Below are the code and all the weights of a small trained network. Each question names an input and a class and asks about switching units off, where a switched-off unit gives its printed mean instead of its output.

import numpy as np


def w(rows, s, z=0):
    codes = np.array(rows[::2]) - 128.0
    scale = np.full(codes.shape[1], s)
    scale[-1] = z or s
    return codes * scale


def norm(h):
    return h / np.sqrt((h * h).mean(-1, keepdims=True) + 1e-5)


def f(y):
    return y / 2 * (1 + np.tanh(0.7978845608 * (y + 0.044715 * y**3)))


def log_softmax(a):
    a = a - a.max(-1, keepdims=True)
    return a - np.log(np.exp(a).sum(-1, keepdims=True))


def net(x, mask):
    res = np.array(x, float).reshape(1, 5) / 4 @ E
    u = 0
    for l in range(4):
        y = f(norm(res) @ A[l][:, :-1].T + A[l][:, -1])
        res = res + np.where(mask[u : u + 7], y, B[l][:, -1]) @ B[l][:, :-1]
        u += 7
    return log_softmax(norm(res)[-1] @ U[:, :-1].T + U[:, -1])


A, B = {}, {}
E = w([
[190,81,185,212,182,105,96,180,156,126],'x0',
[97,69,104,141,166,116,149,80,68,83],'x1',
[118,197,133,159,72,220,115,108,108,76],'x2',
[22,122,122,152,204,99,87,181,170,195],'x3',
[107,159,254,52,118,63,122,94,117,95],'x4',
],0.0059)
A[0] = w([
[231,7,86,83,107,120,166,71,102,41,38],'L0N1',
[70,109,77,110,205,39,181,112,115,155,89],'L0N2',
[189,117,176,60,149,112,169,107,3,99,78],'L0N3',
[171,110,114,89,142,164,253,110,77,99,4],'L0N4',
[83,139,146,48,34,95,111,70,118,122,113],'L0N5',
[251,162,150,139,7,153,111,75,135,48,76],'L0N6',
[98,145,181,143,107,162,42,230,121,157,41],'L0N7',
],0.004,0.0023)
B[0] = w([
[116,120,145,201,86,81,151,66,97,180,212],'L0N1',
[152,212,49,175,180,147,106,234,104,119,197],'L0N2',
[179,110,109,106,90,9,59,160,115,134,189],'L0N3',
[131,93,253,146,91,144,137,65,133,147,141],'L0N4',
[80,200,125,124,128,53,134,134,134,164,189],'L0N5',
[145,130,38,177,204,143,136,182,40,197,252],'L0N6',
[181,43,113,65,118,116,142,169,106,144,156],'L0N7',
],0.0055,0.0027)
A[1] = w([
[54,115,144,232,194,104,91,53,84,58,117],'L1N1',
[207,110,84,86,79,138,98,116,109,144,5],'L1N2',
[86,92,63,192,186,165,120,127,190,160,153],'L1N3',
[186,54,254,151,220,112,109,196,209,107,8],'L1N4',
[106,151,136,192,141,212,126,113,114,3,43],'L1N5',
[217,136,78,80,60,228,151,144,80,72,61],'L1N6',
[46,35,186,77,118,7,199,111,133,79,95],'L1N7',
],0.0044,0.002)
B[1] = w([
[165,59,124,17,45,173,78,184,135,146,200],'L1N1',
[108,128,248,134,153,189,154,142,48,66,122],'L1N2',
[62,75,109,33,184,40,113,198,101,176,253],'L1N3',
[63,128,182,184,71,214,42,46,233,202,225],'L1N4',
[231,118,130,33,154,236,78,143,176,86,149],'L1N5',
[179,159,186,254,199,111,136,156,92,197,186],'L1N6',
[225,189,63,149,236,238,85,152,183,88,192],'L1N7',
],0.0048,0.0031)
A[2] = w([
[106,67,143,95,118,195,85,137,142,2,107],'L2N1',
[154,124,153,212,137,163,115,124,196,147,80],'L2N2',
[154,119,114,102,139,165,141,148,136,139,93],'L2N3',
[169,149,98,217,109,178,199,141,154,116,84],'L2N4',
[131,70,176,207,150,187,100,134,164,121,70],'L2N5',
[168,169,149,113,179,104,142,111,145,73,6],'L2N6',
[213,72,145,140,80,106,212,65,85,87,96],'L2N7',
],0.0067,0.0024)
B[2] = w([
[183,71,80,103,57,197,126,124,106,105,152],'L2N1',
[56,194,224,104,104,120,39,119,155,129,207],'L2N2',
[158,141,99,117,199,140,155,105,6,152,136],'L2N3',
[107,220,171,78,196,126,106,144,101,56,196],'L2N4',
[153,160,188,87,11,121,149,94,158,168,221],'L2N5',
[110,177,187,118,254,113,120,141,108,105,117],'L2N6',
[32,114,94,249,93,89,27,62,20,61,255],'L2N7',
],0.006,0.0032)
A[3] = w([
[37,144,77,81,155,88,126,168,127,177,138],'L3N1',
[60,179,127,94,58,143,254,82,174,115,8],'L3N2',
[176,253,126,135,147,193,109,193,97,79,23],'L3N3',
[144,165,220,65,67,100,141,68,102,65,71],'L3N4',
[69,211,81,116,57,173,186,91,114,117,131],'L3N5',
[155,220,170,7,144,34,136,101,150,62,83],'L3N6',
[173,209,178,142,100,169,171,70,128,79,81],'L3N7',
],0.006,0.0016)
B[3] = w([
[149,65,97,203,149,153,196,120,110,107,254],'L3N1',
[157,22,173,80,46,105,242,51,201,148,139],'L3N2',
[139,203,201,53,177,120,246,81,96,211,199],'L3N3',
[128,82,27,198,197,117,113,193,162,133,184],'L3N4',
[174,79,238,125,59,2,104,176,167,146,193],'L3N5',
[184,159,99,105,158,175,138,52,147,11,180],'L3N6',
[9,84,85,165,192,178,171,206,168,206,178],'L3N7',
],0.0064,0.0046)
U = w([
[59,59,39,170,196,127,159,217,151,188,209],'0',
[177,207,96,83,213,129,153,75,162,3,77],'1',
[113,134,121,238,74,86,73,83,19,81,191],'2',
[167,71,90,39,52,227,103,144,91,79,2],'3',
[133,100,178,81,38,67,234,93,199,119,60],'4',
[117,134,223,130,89,147,25,151,236,181,137],'5',
[153,247,200,124,168,176,186,148,66,206,134],'6',
],0.013,0.0012)

Each question gives the input, the list of numbers given to net, and the class t.
The units are the neurons (one row each of A and B). Each row of codes is followed by its name. A weight is (code - 128) times the scale printed after its matrix; where a second scale follows, it is the last column's (A, B and U).
mask holds one flag per neuron, layer by layer. A switched-off neuron (its flag False) gives its mean, the last column of its row in B, instead of its output. The means were averaged over made-up inputs and are rounded, as every weight is.
A unit's drop is (log p(t) with every unit on - log p(t) with that unit switched off) / (log p(t) with every unit on - log p(t) with every unit switched off).
The circuit of an input: a set's keep is (log p(t) with only the set's units on - log p(t) with every unit switched off) / (log p(t) with every unit on - log p(t) with every unit switched off). Starting from the 12 units with the biggest drops (on a tie, the unit counted first), units are removed one at a time, each time the one whose removal leaves the highest keep (on an exact tie, the one counted first), for as long as the keep stays at least 0.8.
circuit, biggest first: the units of the circuit, biggest drop first
k most important neurons: the k neurons with the biggest drops, biggest first
top k neurons in layer l: the k neurons of layer l with the biggest drops, biggest first
drop when u is switched off: that unit's drop, to one decimal
input [0,-6,-8,-3,3], class 1: circuit, biggest first => [L3N6]
input [-1,-7,-4,-8,7], class 1: 2 most important neurons => [L3N6; L0N5]
input [-7,1,4,-5,-8], class 6: 2 most important neurons => [L2N4; L3N3]
input [-5,-2,7,-5,8], class 4: 2 most important neurons => [L0N5; L3N5]
input [-6,0,7,4,-8], class 6: top 2 neurons in layer 1 => [L1N6; L1N5]
input [-7,-4,4,-8,2], class 6: 3 most important neurons => [L0N6; L1N6; L3N3]
input [-4,-2,-3,-2,-2], class 4: 2 most important neurons => [L0N5; L0N7]
input [5,1,-6,1,-1], class 5: 2 most important neurons => [L1N4; L0N6]
input [6,-4,-8,-6,7], class 5: 4 most important neurons => [L1N4; L2N4; L1N3; L3N1]
input [7,1,-1,8,0], class 5: circuit, biggest first => [L1N4; L2N5]
input [0,1,-5,-4,3], class 2: 2 most important neurons => [L0N1; L2N7]
input [-2,5,7,0,-6], class 6: 3 most important neurons => [L1N6; L3N3; L2N4]
input [-2,-3,2,7,4], class 0: 2 most important neurons => [L2N5; L2N4]
input [-7,-8,0,1,5], class 4: circuit, biggest first => [L3N2]
input [3,6,2,-1,-1], class 3: 3 most important neurons => [L1N1; L2N1; L1N5]
input [4,8,2,2,-7], class 3: top 2 neurons in layer 3 => [L3N7; L3N4]
input [-4,8,-5,-5,7], class 2: top 2 neurons in layer 2 => [L2N7; L2N4]
input [-4,-8,5,6,-3], class 4: top 2 neurons in layer 2 => [L2N7; L2N6]
input [-1,0,7,-3,6], class 6: drop when L3N3 is switched off => 1.5
input [-3,2,-4,0,8], class 1: drop when L3N1 is switched off => 0.0
input [0,1,-6,-7,5], class 2: circuit, biggest first => [L2N7]
